Below are the code and all the weights of a small trained network. Each question names an input and a class and asks about switching units off, where a switched-off unit gives its printed mean instead of its output.

import numpy as np


def w(rows, s, z=0):
    codes = np.array(rows[::2]) - 128.0
    scale = np.full(codes.shape[1], s)
    scale[-1] = z or s
    return codes * scale


def norm(h):
    return h / np.sqrt((h * h).mean(-1, keepdims=True) + 1e-5)


def f(y):
    return np.maximum(y, 0)


def log_softmax(a):
    a = a - a.max(-1, keepdims=True)
    return a - np.log(np.exp(a).sum(-1, keepdims=True))


def net(x, mask):
    res = np.array(x, float).reshape(1, 2) / 4 @ E
    u = 0
    for l in range(4):
        y = f(norm(res) @ A[l][:, :-1].T + A[l][:, -1])
        res = res + np.where(mask[u : u + 6], y, B[l][:, -1]) @ B[l][:, :-1]
        u += 6
    return log_softmax(norm(res)[-1] @ U[:, :-1].T + U[:, -1])


A, B = {}, {}
E = w([
[194,203,228,109,47,196,93],'x0',
[214,67,137,121,107,3,76],'x1',
],0.019)
A[0] = w([
[107,132,109,2,179,183,202,167],'L0N1',
[133,131,92,64,240,41,134,149],'L0N2',
[209,233,229,32,134,128,75,81],'L0N3',
[67,123,109,135,112,203,174,255],'L0N4',
[163,80,151,28,45,88,157,118],'L0N5',
[178,28,125,156,28,92,133,184],'L0N6',
],0.0064,0.0051)
B[0] = w([
[145,159,126,149,149,110,105,202],'L0N1',
[118,120,132,252,19,169,109,215],'L0N2',
[85,94,102,212,71,130,135,223],'L0N3',
[128,166,149,175,184,94,75,254],'L0N4',
[127,160,135,171,145,126,82,178],'L0N5',
[128,207,147,134,223,131,105,219],'L0N6',
],0.018,0.0072)
A[1] = w([
[25,159,104,66,178,244,203,22],'L1N1',
[26,44,41,93,146,142,212,48],'L1N2',
[113,118,151,88,113,123,171,103],'L1N3',
[138,90,183,47,165,167,158,92],'L1N4',
[115,90,130,67,113,136,131,96],'L1N5',
[178,97,136,4,147,142,189,4],'L1N6',
],0.027,0.0034)
B[1] = w([
[114,213,120,5,227,175,147,248],'L1N1',
[116,96,127,167,114,114,131,187],'L1N2',
[117,144,117,128,131,153,96,128],'L1N3',
[192,169,33,128,77,102,106,128],'L1N4',
[155,103,67,160,84,91,160,128],'L1N5',
[111,141,105,59,144,171,166,128],'L1N6',
],0.025,0.011)
A[2] = w([
[217,72,146,84,100,4,95,23],'L2N1',
[123,124,123,71,114,76,157,8],'L2N2',
[189,141,205,66,29,171,132,38],'L2N3',
[91,71,107,153,77,133,154,4],'L2N4',
[75,52,48,116,152,95,170,10],'L2N5',
[84,66,92,125,146,78,163,30],'L2N6',
],0.047,0.0026)
B[2] = w([
[66,242,136,9,197,119,129,255],'L2N1',
[124,182,106,96,116,119,172,129],'L2N2',
[154,2,103,155,71,173,196,199],'L2N3',
[133,136,132,154,163,97,107,193],'L2N4',
[148,59,139,116,34,220,146,217],'L2N5',
[169,66,113,159,126,142,178,207],'L2N6',
],0.037,0.018)
A[3] = w([
[150,105,145,91,107,36,169,79],'L3N1',
[126,64,124,114,64,143,150,114],'L3N2',
[114,87,113,93,91,52,109,108],'L3N3',
[136,20,134,90,3,67,188,79],'L3N4',
[121,91,126,100,107,64,118,38],'L3N5',
[142,70,130,103,67,40,155,2],'L3N6',
],0.043,0.0047)
B[3] = w([
[182,161,116,125,100,78,101,130],'L3N1',
[202,126,135,172,2,121,154,225],'L3N2',
[141,116,166,83,128,120,68,129],'L3N3',
[144,53,115,149,140,188,95,253],'L3N4',
[159,93,160,127,94,104,89,128],'L3N5',
[114,145,147,134,127,166,139,158],'L3N6',
],0.028,0.031)
U = w([
[89,192,113,5,164,155,151,174],'0',
[177,42,107,142,52,184,149,174],'1',
[125,140,125,218,147,29,55,5],'2',
],0.016,0.0019)

Each question gives the input, the list of numbers given to net, and the class t.
The units are the neurons (one row each of A and B). Each row of codes is followed by its name. A weight is (code - 128) times the scale printed after its matrix; where a second scale follows, it is the last column's (A, B and U).
mask holds one flag per neuron, layer by layer. A switched-off neuron (its flag False) gives its mean, the last column of its row in B, instead of its output. The means were averaged over made-up inputs and are rounded, as every weight is.
A unit's drop is (log p(t) with every unit on - log p(t) with that unit switched off) / (log p(t) with every unit on - log p(t) with every unit switched off).
The circuit of an input: a set's keep is (log p(t) with only the set's units on - log p(t) with every unit switched off) / (log p(t) with every unit on - log p(t) with every unit switched off). Starting from the 12 units with the biggest drops (on a tie, the unit counted first), units are removed one at a time, each time the one whose removal leaves the highest keep (on an exact tie, the one counted first), for as long as the keep stays at least 0.8.
units of the circuit, in order: the units of the circuit, biggest drop first
k most important neurons: the k neurons with the biggest drops, biggest first
top k neurons in layer l: the k neurons of layer l with the biggest drops, biggest first
drop of u: that unit's drop, to one decimal
input [-3,1], class 2: 3 most important neurons -> [L0N2 L2N4 L2N3]
input [-6,7], class 0: units of the circuit, in order -> [L2N1]
input [3,-3], class 2: top 2 neurons in layer 0 -> [L0N4 L0N6]
input [-6,6], class 0: 4 most important neurons -> [L2N1 L1N1 L0N3 L2N3]
input [-1,0], class 2: 3 most important neurons -> [L2N5 L2N3 L1N1]
input [3,3], class 2: top 3 neurons in layer 0 -> [L0N3 L0N6 L0N5]
input [-6,-6], class 0: 4 most important neurons -> [L1N1 L0N3 L2N3 L3N2]
input [3,-2], class 2: top 2 neurons in layer 0 -> [L0N3 L0N4]
input [-2,2], class 2: drop of L3N2 -> 0.1
input [2,7], class 0: drop of L1N1 -> 0.0
input [3,1], class 2: drop of L0N3 -> 0.8
input [0,-2], class 2: drop of L1N1 -> 0.4
